Below is a small trained network, with its code and all its weights. Each question gives an input and a class and asks what happens when units are switched off, that is, made to give their printed mean instead of their output.

import numpy as np


def w(rows, s, z=0):
    codes = np.array(rows[::2]) - 128.0
    scale = np.full(codes.shape[1], s)
    scale[-1] = z or s
    return codes * scale


def f(y):
    return y / 2 * (1 + np.tanh(0.7978845608 * (y + 0.044715 * y**3)))


def log_softmax(a):
    a = a - a.max(-1, keepdims=True)
    return a - np.log(np.exp(a).sum(-1, keepdims=True))


def net(x, mask):
    res = np.array(x, float).reshape(1, 3) / 4 @ E
    y = f(res @ A[0][:, :-1].T + A[0][:, -1])
    res = res + np.where(mask, y, B[0][:, -1]) @ B[0][:, :-1]
    return log_softmax(res[-1] @ U[:, :-1].T + U[:, -1])


A, B = {}, {}
E = w([
[145,116,157,161,80,170,34,154,121],'x0',
[143,145,172,144,113,126,198,101,141],'x1',
[157,90,98,158,141,43,83,138,8],'x2',
],0.014)
A[0] = w([
[117,122,122,105,146,123,206,114,171,137],'neuron 1',
[106,122,70,84,204,80,158,135,102,174],'neuron 2',
[121,122,106,85,145,115,97,147,172,69],'neuron 3',
[130,122,135,140,105,137,29,123,96,255],'neuron 4',
[125,136,149,126,106,172,177,123,232,118],'neuron 5',
[121,124,114,109,155,90,249,109,84,132],'neuron 6',
],0.02,0.0065)
B[0] = w([
[98,150,105,122,175,223,152,148,151,212],'neuron 1',
[132,112,184,82,36,134,132,78,177,211],'neuron 2',
[118,156,103,124,176,143,124,74,82,146],'neuron 3',
[169,63,169,139,25,10,100,91,108,243],'neuron 4',
[111,86,152,80,46,115,65,18,92,252],'neuron 5',
[196,130,136,180,128,7,131,214,135,231],'neuron 6',
],0.015,0.023)
U = w([
[195,96,132,158,109,36,92,145,60,205],'0',
[90,164,68,92,181,197,132,136,143,1],'1',
[206,181,100,166,180,79,207,251,218,51],'2',
[132,133,121,63,109,146,147,137,216,192],'3',
],0.012,0.0044)

Each question gives the input, the list of numbers given to net, and the class t.
The units are the neurons (one row each of A and B). Each row of codes is followed by its name. A weight is (code - 128) times the scale printed after its matrix; where a second scale follows, it is the last column's (A, B and U).
mask holds one flag per neuron, in row order. A switched-off neuron (its flag False) gives its mean, the last column of its row in B, instead of its output. The means were averaged over made-up inputs and are rounded, as every weight is.
A unit's drop is (log p(t) with every unit on - log p(t) with that unit switched off) / (log p(t) with every unit on - log p(t) with every unit switched off).
The circuit of an input: a set's keep is (log p(t) with only the set's units on - log p(t) with every unit switched off) / (log p(t) with every unit on - log p(t) with every unit switched off). Starting from all 6 units, units are removed one at a time, each time the one whose removal leaves the highest keep (on an exact tie, the one counted first), for as long as the keep stays at least 0.8.
circuit, biggest first: the units of the circuit, biggest drop first
unit that matters most: the unit with the biggest drop
top k neurons: the k neurons with the biggest drops, biggest first
drop when u is switched off: that unit's drop, to one decimal
input [-2,5,-7], class 3: unit that matters most -> neuron 1
input [-4,-2,1], class 2: circuit, biggest first -> [neuron 5; neuron 4]
input [-8,3,7], class 2: top 3 neurons -> [neuron 6; neuron 5; neuron 4]
input [-4,6,-6], class 3: top 2 neurons -> [neuron 1; neuron 5]
input [1,8,-5], class 3: top 3 neurons -> [neuron 1; neuron 4; neuron 5]
input [-1,1,-1], class 3: top 2 neurons -> [neuron 4; neuron 6]
input [-7,1,6], class 2: top 3 neurons -> [neuron 5; neuron 6; neuron 4]
input [-5,8,5], class 2: top 2 neurons -> [neuron 5; neuron 6]
input [0,3,1], class 2: top 2 neurons -> [neuron 5; neuron 4]
input [-1,-1,-3], class 3: top 3 neurons -> [neuron 4; neuron 6; neuron 5]
input [-4,-8,-5], class 3: top 2 neurons -> [neuron 2; neuron 5]
input [-4,5,1], class 2: top 2 neurons -> [neuron 6; neuron 4]
input [-6,4,5], class 2: top 2 neurons -> [neuron 5; neuron 6]
input [0,-3,-4], class 3: top neuron -> [neuron 4]
input [-3,-3,-1], class 3: drop when neuron 4 is switched off -> 0.4
input [1,-1,-4], class 3: drop when neuron 3 is switched off -> 0.0
input [-8,7,4], class 2: drop when neuron 6 is switched off -> 0.3
